Below are the code and all the weights of a small trained network. Each question names an input and a class and asks about switching units off, where a switched-off unit gives its printed mean instead of its output.

import numpy as np


def w(rows, s, z=0):
    codes = np.array(rows[::2]) - 128.0
    scale = np.full(codes.shape[1], s)
    scale[-1] = z or s
    return codes * scale


def f(y):
    return y / 2 * (1 + np.tanh(0.7978845608 * (y + 0.044715 * y**3)))


def log_softmax(a):
    a = a - a.max(-1, keepdims=True)
    return a - np.log(np.exp(a).sum(-1, keepdims=True))


def net(x, mask):
    res = np.array(x, float).reshape(1, 3) / 4 @ E
    y = f(res @ A[0][:, :-1].T + A[0][:, -1])
    res = res + np.where(mask, y, B[0][:, -1]) @ B[0][:, :-1]
    return log_softmax(res[-1] @ U[:, :-1].T + U[:, -1])


A, B = {}, {}
E = w([
[42,120,225,42,138,239,152,68,85,247],'x0',
[46,177,86,30,239,24,195,192,89,143],'x1',
[254,218,71,54,146,243,219,124,231,110],'x2',
],0.0069)
A[0] = w([
[76,163,100,68,188,91,158,179,81,125,101],'neuron 0',
[91,131,156,82,113,180,147,91,101,161,71],'neuron 1',
[167,91,155,187,46,201,53,68,145,117,56],'neuron 2',
[58,108,207,60,147,224,180,66,96,227,155],'neuron 3',
[73,181,105,65,187,74,170,186,105,140,83],'neuron 4',
[90,107,186,73,131,179,132,88,85,199,67],'neuron 5',
[146,120,49,180,133,53,125,186,160,50,98],'neuron 6',
[163,76,161,197,82,187,108,83,152,141,112],'neuron 7',
[95,167,130,89,217,71,172,183,104,133,245],'neuron 8',
[81,107,126,178,112,109,112,162,82,126,219],'neuron 9',
[165,187,109,57,147,176,185,126,140,124,97],'neuron 10',
[182,175,111,104,129,187,161,105,173,106,76],'neuron 11',
[184,124,72,185,114,66,104,183,142,55,59],'neuron 12',
[156,116,145,166,54,177,83,82,146,119,233],'neuron 13',
[167,168,101,74,176,210,169,157,166,115,179],'neuron 14',
[100,133,108,84,161,79,192,170,108,149,85],'neuron 15',
[24,13,204,162,130,18,25,136,2,166,86],'neuron 16',
],0.0097,0.012)
B[0] = w([
[177,52,223,141,174,80,128,87,189,189,182],'neuron 0',
[67,214,137,242,221,154,142,254,41,222,157],'neuron 1',
[221,33,248,205,239,72,95,100,192,211,178],'neuron 2',
[157,186,34,135,144,83,196,183,71,155,246],'neuron 3',
[204,34,218,133,203,86,115,83,201,208,183],'neuron 4',
[69,207,56,220,208,115,157,229,34,205,179],'neuron 5',
[109,210,70,209,176,140,190,202,44,201,182],'neuron 6',
[180,42,182,137,194,97,142,65,178,193,178],'neuron 7',
[246,78,99,59,124,65,203,57,181,124,239],'neuron 8',
[131,120,108,100,67,126,188,81,109,62,199],'neuron 9',
[57,118,204,209,80,228,51,94,59,50,177],'neuron 10',
[73,100,221,234,117,245,44,137,31,58,167],'neuron 11',
[46,227,71,251,219,147,143,247,27,221,169],'neuron 12',
[219,54,86,33,128,76,223,64,182,149,215],'neuron 13',
[90,124,138,118,47,195,95,54,41,42,211],'neuron 14',
[151,57,235,182,254,141,71,140,162,181,162],'neuron 15',
[85,142,187,195,45,247,47,84,41,22,253],'neuron 16',
],0.0097,0.018)
U = w([
[176,55,212,126,181,82,124,89,191,187,75],'0',
[95,140,193,158,66,217,50,105,76,27,66],'1',
[110,217,42,158,174,113,163,227,89,198,111],'2',
[182,110,29,38,43,67,220,56,174,57,235],'3',
[25,124,185,31,211,61,132,226,232,35,4],'4',
[8,38,208,13,35,25,28,237,218,232,4],'5',
[21,223,209,27,25,36,32,240,236,233,4],'6',
],0.017,0.014)

Each question gives the input, the list of numbers given to net, and the class t.
The units are the neurons (one row each of A and B). Each row of codes is followed by its name. A weight is (code - 128) times the scale printed after its matrix; where a second scale follows, it is the last column's (A, B and U).
mask holds one flag per neuron, in row order. A switched-off neuron (its flag False) gives its mean, the last column of its row in B, instead of its output. The means were averaged over made-up inputs and are rounded, as every weight is.
A unit's drop is (log p(t) with every unit on - log p(t) with that unit switched off) / (log p(t) with every unit on - log p(t) with every unit switched off).
The circuit of an input: a set's keep is (log p(t) with only the set's units on - log p(t) with every unit switched off) / (log p(t) with every unit on - log p(t) with every unit switched off). Starting from the 12 units with the biggest drops (on a tie, the unit counted first), units are removed one at a time, each time the one whose removal leaves the highest keep (on an exact tie, the one counted first), for as long as the keep stays at least 0.8.
units of the circuit, in order: the units of the circuit, biggest drop first
k most important neurons: the k neurons with the biggest drops, biggest first
drop when u is switched off: that unit's drop, to one decimal
input [-4,-2,1], class 2: units of the circuit, in order : (neuron 12)
input [-3,3,-2], class 3: 2 most important neurons : (neuron 2; neuron 7)
input [-2,-2,-5], class 1: 2 most important neurons : (neuron 16; neuron 8)
input [-1,-2,4], class 1: 3 most important neurons : (neuron 8; neuron 3; neuron 11)
input [-8,-8,3], class 0: 4 most important neurons : (neuron 2; neuron 7; neuron 13; neuron 3)
input [-4,0,-1], class 2: 2 most important neurons : (neuron 12; neuron 6)
input [-3,7,6], class 0: 2 most important neurons : (neuron 16; neuron 4)
input [-5,-2,5], class 1: 4 most important neurons : (neuron 3; neuron 11; neuron 14; neuron 5)
input [-7,-8,-7], class 0: 3 most important neurons : (neuron 2; neuron 13; neuron 7)
input [-7,-7,3], class 0: 4 most important neurons : (neuron 2; neuron 3; neuron 7; neuron 13)
input [8,-8,-6], class 0: 2 most important neurons : (neuron 2; neuron 7)
input [0,-3,-2], class 3: 3 most important neurons : (neuron 4; neuron 15; neuron 0)
input [4,-7,-6], class 0: drop when neuron 7 is switched off : 0.4
input [-5,4,-7], class 1: units of the circuit, in order : (neuron 16)
input [-8,-8,5], class 0: drop when neuron 7 is switched off : 6.2
input [-7,7,0], class 0: drop when neuron 0 is switched off : 6.2
